Below is a small trained network, with its code and all its weights. Each question gives an input and a target symbol and asks what happens when units are switched off, that is, made to give their printed mean instead of their output.

import numpy as np


def w(rows, s, z=0):
    codes = np.array(rows[::2]) - 128.0
    scale = np.full(codes.shape[1], s)
    scale[-1] = z or s
    return codes * scale


def f(y):
    return np.maximum(y, 0)


def softmax(a):
    e = np.exp(a - a.max(-1, keepdims=True))
    return e / e.sum(-1, keepdims=True)


def log_softmax(a):
    a = a - a.max(-1, keepdims=True)
    return a - np.log(np.exp(a).sum(-1, keepdims=True))


def net(x, mask):
    ids = ['αβγδεζηθλπστφψω'.index(c) for c in x.split()]
    T = len(ids)
    res = E[ids] + P[:T]
    u = 0
    for l in range(3):
        q, k, v = (res @ M[l].T for M in (Q, K, V))
        z = softmax(np.where(np.tri(T) > 0, q @ k.T / 4**0.5, -1e9)) @ v
        res = res + np.where(mask[u], z, O[l][:, -1]) @ O[l][:, :-1]
        u += 1
        y = f(res @ A[l][:, :-1].T + A[l][:, -1])
        res = res + np.where(mask[u : u + 8], y, B[l][:, -1]) @ B[l][:, :-1]
        u += 8
    return log_softmax(res[-1] @ U[:, :-1].T + U[:, -1])


Q, K, V, O, A, B = {}, {}, {}, {}, {}, {}
E = w([
[95,163,130,139,89,152,90,117,182],'α',
[84,149,113,100,39,144,85,98,163],'β',
[117,157,148,114,111,134,87,108,222],'γ',
[114,106,131,145,66,188,65,159,195],'δ',
[94,97,187,58,81,162,104,117,152],'ε',
[158,86,93,212,102,129,136,80,134],'ζ',
[76,163,102,118,180,69,255,144,158],'η',
[155,92,183,229,176,135,111,138,201],'θ',
[200,108,93,129,126,70,107,112,135],'λ',
[114,106,202,172,176,78,114,88,81],'π',
[165,57,93,128,182,163,107,183,85],'σ',
[156,106,89,53,134,86,148,135,22],'τ',
[161,148,166,43,170,49,115,159,123],'φ',
[65,120,167,114,162,124,148,210,67],'ψ',
[119,83,99,191,73,174,169,232,104],'ω',
],0.012)
P = w([
[165,205,135,124,114,197,45,100,81],'0',
[161,136,157,124,127,147,84,113,106],'1',
[161,95,155,119,152,135,115,108,123],'2',
[127,40,111,116,159,109,149,124,163],'3',
[85,21,89,124,146,77,147,155,169],'4',
[55,2,69,127,140,48,156,185,185],'5',
],0.0075)
Q[0] = w([
[112,7,139,114,84,95,82,163,136],'0.h1',
[123,121,129,110,152,63,65,152,127],'0.h1',
[120,116,134,140,133,165,61,137,90],'0.h1',
[88,136,85,141,137,129,121,176,96],'0.h1',
],0.012)
K[0] = w([
[105,105,83,127,182,97,253,123,160],'0.h1',
[120,134,146,103,151,96,150,139,119],'0.h1',
[84,102,115,143,129,140,144,173,96],'0.h1',
[88,141,135,98,102,156,154,145,121],'0.h1',
],0.014)
V[0] = w([
[217,33,197,115,226,114,94,189,117],'0.h1',
[177,91,114,149,114,116,82,117,3],'0.h1',
[166,176,100,166,221,70,128,118,115],'0.h1',
[166,49,115,150,100,94,65,102,196],'0.h1',
],0.0059)
O[0] = w([
[173,98,117,110,253,167,49,132,133,217],'0.h1',
[215,53,141,134,139,178,119,28,62,170],'0.h1',
[101,200,114,153,156,88,58,42,107,17],'0.h1',
[146,25,73,114,154,75,105,111,203,250],'0.h1',
],0.0058,0.0022)
A[0] = w([
[113,79,205,255,147,36,144,50,111,140],'0.n1',
[50,89,144,102,127,171,90,54,248,113],'0.n2',
[117,25,199,58,152,99,168,228,107,208],'0.n3',
[35,117,204,137,168,39,117,80,60,142],'0.n4',
[49,170,182,124,183,54,74,69,127,222],'0.n5',
[55,149,59,110,175,72,158,120,114,2],'0.n6',
[135,173,215,38,58,208,20,108,110,252],'0.n7',
[106,220,137,140,48,85,209,100,131,110],'0.n8',
],0.0045,0.0025)
B[0] = w([
[100,110,8,190,172,155,153,59,232,156],'0.n1',
[35,140,79,156,110,175,52,87,178,219],'0.n2',
[24,95,49,110,178,135,192,132,121,254],'0.n3',
[161,199,56,171,168,104,223,93,157,146],'0.n4',
[130,210,50,149,180,111,155,92,124,161],'0.n5',
[254,57,91,95,127,166,76,126,91,133],'0.n6',
[40,129,73,114,177,193,29,30,125,248],'0.n7',
[157,201,86,209,131,127,168,58,39,142],'0.n8',
],0.0048,0.0054)
Q[1] = w([
[109,145,169,128,45,93,197,175,110],'1.h1',
[71,102,113,125,93,86,192,195,161],'1.h1',
[79,88,2,88,186,156,123,108,111],'1.h1',
[156,177,178,111,128,118,116,144,61],'1.h1',
],0.012)
K[1] = w([
[44,80,74,155,54,219,67,92,199],'1.h1',
[105,1,55,138,90,103,221,122,249],'1.h1',
[130,142,157,138,178,79,245,202,137],'1.h1',
[65,196,157,116,77,193,60,80,112],'1.h1',
],0.0079)
V[1] = w([
[120,138,140,162,222,104,151,149,87],'1.h1',
[75,189,221,81,141,98,58,185,251],'1.h1',
[109,103,146,254,178,214,149,162,170],'1.h1',
[152,178,153,33,179,65,127,186,67],'1.h1',
],0.0068)
O[1] = w([
[129,135,115,135,197,116,117,97,88,155],'1.h1',
[153,126,1,133,108,232,161,102,157,4],'1.h1',
[163,189,160,104,204,160,113,171,155,171],'1.h1',
[86,79,72,198,133,144,107,75,58,22],'1.h1',
],0.0089,0.0036)
A[1] = w([
[188,136,110,233,81,63,180,152,166,131],'1.n1',
[94,115,62,140,140,130,103,38,79,182],'1.n2',
[151,107,85,127,112,72,123,94,81,135],'1.n3',
[123,145,138,254,147,94,89,133,198,76],'1.n4',
[120,82,188,157,151,163,135,163,121,27],'1.n5',
[223,144,131,199,137,61,142,91,170,133],'1.n6',
[173,139,47,25,124,101,77,63,110,201],'1.n7',
[167,85,81,130,105,104,206,191,116,3],'1.n8',
],0.0057,0.0026)
B[1] = w([
[38,176,163,53,144,135,107,137,142,145],'1.n1',
[95,145,155,225,160,147,134,170,154,254],'1.n2',
[81,105,178,200,133,145,132,136,194,182],'1.n3',
[61,134,135,49,118,101,120,107,73,171],'1.n4',
[144,124,139,171,125,63,125,161,85,148],'1.n5',
[82,153,156,56,137,106,118,88,246,177],'1.n6',
[127,91,162,240,174,188,130,120,211,242],'1.n7',
[119,129,140,147,253,108,172,117,125,137],'1.n8',
],0.0052,0.005)
Q[2] = w([
[2,61,140,139,216,64,112,206,159],'2.h1',
[140,94,53,112,140,104,97,126,225],'2.h1',
[123,142,17,95,9,145,236,238,162],'2.h1',
[57,88,115,38,96,46,142,178,195],'2.h1',
],0.0082)
K[2] = w([
[147,95,114,139,158,59,254,173,147],'2.h1',
[82,72,143,107,214,133,167,117,115],'2.h1',
[43,67,141,19,100,152,79,70,217],'2.h1',
[157,40,128,120,193,82,157,106,182],'2.h1',
],0.0082)
V[2] = w([
[73,87,109,66,199,138,132,84,90],'2.h1',
[147,9,116,103,100,161,57,183,120],'2.h1',
[106,121,141,134,158,178,163,254,81],'2.h1',
[42,144,184,100,82,150,187,119,100],'2.h1',
],0.0088)
O[2] = w([
[176,116,217,120,118,212,164,9,65,254],'2.h1',
[172,123,125,134,2,103,43,86,177,140],'2.h1',
[230,231,181,204,100,136,105,186,98,128],'2.h1',
[116,113,181,155,81,114,248,200,149,99],'2.h1',
],0.0083,0.007)
A[2] = w([
[95,99,15,204,121,203,138,111,127,75],'2.n1',
[217,108,165,166,133,206,168,142,79,135],'2.n2',
[82,149,118,136,182,78,155,142,130,1],'2.n3',
[90,155,140,172,147,119,198,149,73,41],'2.n4',
[150,156,149,135,44,132,109,134,177,109],'2.n5',
[95,137,1,122,106,110,121,216,133,38],'2.n6',
[70,88,101,137,154,128,131,60,89,69],'2.n7',
[148,119,151,163,145,130,90,61,87,27],'2.n8',
],0.0081,0.0056)
B[2] = w([
[213,186,126,122,122,62,174,144,154,195],'2.n1',
[68,173,101,143,89,110,152,80,166,240],'2.n2',
[138,106,148,93,56,167,77,141,93,163],'2.n3',
[107,123,122,118,85,146,37,134,155,191],'2.n4',
[158,84,123,137,153,153,162,167,88,221],'2.n5',
[119,174,66,105,143,115,121,129,1,156],'2.n6',
[174,95,87,182,135,115,138,178,119,254],'2.n7',
[130,133,118,71,89,107,170,146,95,250],'2.n8',
],0.0098,0.0092)
U = w([
[117,183,90,97,144,134,146,132,124,99],'α',
[88,120,91,70,62,56,211,151,57,83],'β',
[137,195,65,90,136,120,153,106,157,92],'γ',
[178,156,57,112,115,167,69,182,101,58],'δ',
[201,73,157,114,47,253,205,115,202,157],'ε',
[52,157,246,34,122,44,149,154,224,127],'ζ',
[74,107,141,207,130,174,53,188,109,80],'η',
[149,192,98,124,217,224,84,111,217,97],'θ',
[53,53,23,187,128,87,33,47,185,144],'λ',
[165,95,168,101,236,180,194,144,36,130],'π',
[209,157,166,46,69,97,44,62,64,97],'σ',
[103,39,246,196,77,34,195,112,57,61],'τ',
[218,125,86,208,149,115,194,114,97,129],'φ',
[41,210,165,206,146,145,207,34,173,255],'ψ',
[203,160,205,234,156,87,75,217,148,202],'ω',
],0.0039,0.0038)

Each question gives the input, a string of symbols that net reads in full, and the target symbol t.
The units are the heads (4 rows each of Q, K, V and O) and the neurons (one row each of A and B). Each row of codes is followed by its name. A weight is (code - 128) times the scale printed after its matrix; where a second scale follows, it is the last column's (O, A, B and U).
mask holds one flag per unit, layer by layer, with each layer's heads first. A switched-off unit (its flag False) gives its mean, the last column of its rows in O or B, instead of its output. The means were averaged over made-up inputs and are rounded, as every weight is.
A unit's drop is (log p(t) with every unit on - log p(t) with that unit switched off) / (log p(t) with every unit on - log p(t) with every unit switched off).
The circuit of an input: a set's keep is (log p(t) with only the set's units on - log p(t) with every unit switched off) / (log p(t) with every unit on - log p(t) with every unit switched off). Starting from the 12 units with the biggest drops (on a tie, the unit counted first), units are removed one at a time, each time the one whose removal leaves the highest keep (on an exact tie, the one counted first), for as long as the keep stays at least 0.8.
circuit, biggest first: the units of the circuit, biggest drop first
unit that matters most: the unit with the biggest drop
top k neurons: the k neurons with the biggest drops, biggest first
k most important neurons of layer l: the k neurons of layer l with the biggest drops, biggest first
drop when u is switched off: that unit's drop, to one decimal
input π ψ ε ε ζ, target ζ: unit that matters most	0.n7
input φ γ σ, target φ: top 2 neurons	2.n1; 2.n7
input ε ε σ ε λ, target σ: circuit, biggest first	2.h1; 0.h1; 1.h1; 2.n8
input ε ω β λ, target ω: circuit, biggest first	0.h1; 2.h1; 0.n2; 1.h1
input ω σ δ, target ω: circuit, biggest first	2.h1; 1.h1
input σ σ λ δ ε ε, target ε: circuit, biggest first	0.h1; 2.h1; 1.h1
input ε ζ ε ε β, target ε: top 2 neurons	0.n3; 2.n5
input λ ε ζ, target λ: circuit, biggest first	2.h1; 0.h1
input ε σ β, target σ: circuit, biggest first	2.h1; 0.h1; 1.h1
input ε ε β ζ ε, target ζ: circuit, biggest first	1.h1; 2.n7
input ζ ζ ε ε, target ζ: top 2 neurons	0.n2; 0.n7
input η β σ, target η: 2 most important neurons of layer 2	2.n4; 2.n3
input ε ζ φ, target φ: 2 most important neurons of layer 2	2.n7; 2.n1
input ε γ ψ α, target ψ: top neuron	2.n2
input ε σ φ α δ δ, target δ: top 2 neurons	0.n7; 2.n6
input ε β θ ε β, target θ: 2 most important neurons of layer 0	0.n1; 0.n2
input η α β, target η: 2 most important neurons of layer 0	0.n7; 0.n8
input π δ φ ε, target φ: 2 most important neurons of layer 2	2.n1; 2.n7
input σ ψ ε λ σ σ, target σ: top 2 neurons	0.n7; 2.n8
input σ τ β, target τ: unit that matters most	1.h1
input η ε λ, target η: 2 most important neurons of layer 2	2.n4; 2.n3
input ε ζ β β, target ζ: 2 most important neurons of layer 0	0.n2; 0.n1
input β σ β ε, target σ: drop when 2.h1 is switched off	1.0
input β ζ ε ε β δ, target ε: drop when 0.n3 is switched off	0.2
input π ω β τ λ, target τ: drop when 2.h1 is switched off	0.1
input β β β ε β, target ε: drop when 1.n6 is switched off	0.0
input ε λ π ε, target π: most important neuron of layer 0	0.n4
